Here is a tiny trained network, its code and every weight. The questions are about switching its units off for an input and a class, where a switched-off unit gives its printed mean instead of its output.

import numpy as np


def w(rows, s, z=0):
    codes = np.array(rows[::2]) - 128.0
    scale = np.full(codes.shape[1], s)
    scale[-1] = z or s
    return codes * scale


def norm(h):
    return h / np.sqrt((h * h).mean(-1, keepdims=True) + 1e-5)


def f(y):
    return y / 2 * (1 + np.tanh(0.7978845608 * (y + 0.044715 * y**3)))


def log_softmax(a):
    a = a - a.max(-1, keepdims=True)
    return a - np.log(np.exp(a).sum(-1, keepdims=True))


def net(x, mask):
    res = np.array(x, float).reshape(1, 5) / 4 @ E
    u = 0
    for l in range(2):
        y = f(norm(res) @ A[l][:, :-1].T + A[l][:, -1])
        res = res + np.where(mask[u : u + 9], y, B[l][:, -1]) @ B[l][:, :-1]
        u += 9
    return log_softmax(norm(res)[-1] @ U[:, :-1].T + U[:, -1])


A, B = {}, {}
E = w([
[166,147,166,8],'x0',
[171,75,131,144],'x1',
[51,187,99,36],'x2',
[79,3,122,121],'x3',
[81,167,235,113],'x4',
],0.0028)
A[0] = w([
[24,22,52,88,120],'0.n1',
[108,72,109,134,99],'0.n2',
[41,118,80,20,162],'0.n3',
[143,2,34,159,32],'0.n4',
[144,83,139,167,113],'0.n5',
[190,52,155,84,132],'0.n6',
[151,96,140,161,74],'0.n7',
[175,160,65,106,255],'0.n8',
[148,89,60,108,167],'0.n9',
],0.0065,0.0018)
B[0] = w([
[120,199,229,159,250],'0.n1',
[169,174,124,142,144],'0.n2',
[133,159,235,219,254],'0.n3',
[105,241,203,168,250],'0.n4',
[109,179,177,252,154],'0.n5',
[137,96,62,145,183],'0.n6',
[118,127,120,177,132],'0.n7',
[127,28,179,99,215],'0.n8',
[187,109,183,145,179],'0.n9',
],0.0039,0.0026)
A[1] = w([
[78,135,124,160,235],'1.n1',
[143,182,140,88,133],'1.n2',
[131,100,96,222,216],'1.n3',
[89,130,180,116,48],'1.n4',
[115,56,94,151,63],'1.n5',
[76,135,196,35,246],'1.n6',
[131,87,104,163,81],'1.n7',
[103,196,152,19,222],'1.n8',
[3,176,191,126,119],'1.n9',
],0.0059,0.0014)
B[1] = w([
[122,186,146,80,172],'1.n1',
[126,80,181,181,158],'1.n2',
[125,170,203,53,199],'1.n3',
[148,192,115,172,154],'1.n4',
[76,145,120,121,107],'1.n5',
[144,184,95,249,236],'1.n6',
[126,139,121,109,120],'1.n7',
[71,147,198,245,227],'1.n8',
[236,96,178,252,253],'1.n9',
],0.0044,0.0035)
U = w([
[129,149,241,246,192],'0',
[25,37,76,27,2],'1',
[14,144,18,7,77],'2',
[212,22,102,2,116],'3',
],0.0082,0.0062)

Each question gives the input, the list of numbers given to net, and the class t.
The units are the neurons (one row each of A and B). Each row of codes is followed by its name. A weight is (code - 128) times the scale printed after its matrix; where a second scale follows, it is the last column's (A, B and U).
mask holds one flag per neuron, layer by layer. A switched-off neuron (its flag False) gives its mean, the last column of its row in B, instead of its output. The means were averaged over made-up inputs and are rounded, as every weight is.
A unit's drop is (log p(t) with every unit on - log p(t) with that unit switched off) / (log p(t) with every unit on - log p(t) with every unit switched off).
unit that matters most: the unit with the biggest drop
top k neurons: the k neurons with the biggest drops, biggest first
k most important neurons of layer l: the k neurons of layer l with the biggest drops, biggest first
drop when u is switched off: that unit's drop, to one decimal
input [3,-4,-6,2,0], class 1: 2 most important neurons of layer 0 => 0.n3; 0.n1
input [7,-2,-6,-6,-3], class 3: unit that matters most => 0.n4
input [2,1,-6,-2,2], class 3: 3 most important neurons of layer 1 => 1.n8; 1.n6; 1.n9
input [7,-3,2,-1,-8], class 3: 3 most important neurons of layer 0 => 0.n4; 0.n8; 0.n9
input [2,1,-7,5,7], class 3: top 2 neurons => 1.n8; 1.n6
input [1,-2,1,-7,-6], class 3: top 2 neurons => 0.n4; 0.n1
input [3,0,-8,5,7], class 3: 4 most important neurons of layer 1 => 1.n8; 1.n6; 1.n9; 1.n2
input [7,5,0,3,-1], class 3: 2 most important neurons of layer 0 => 0.n6; 0.n4
input [8,1,0,1,-3], class 3: top 2 neurons => 0.n4; 0.n6
input [-3,1,-3,-8,-6], class 3: 3 most important neurons of layer 1 => 1.n8; 1.n6; 1.n9
input [-5,1,2,-6,-6], class 2: drop when 1.n9 is switched off => 0.6
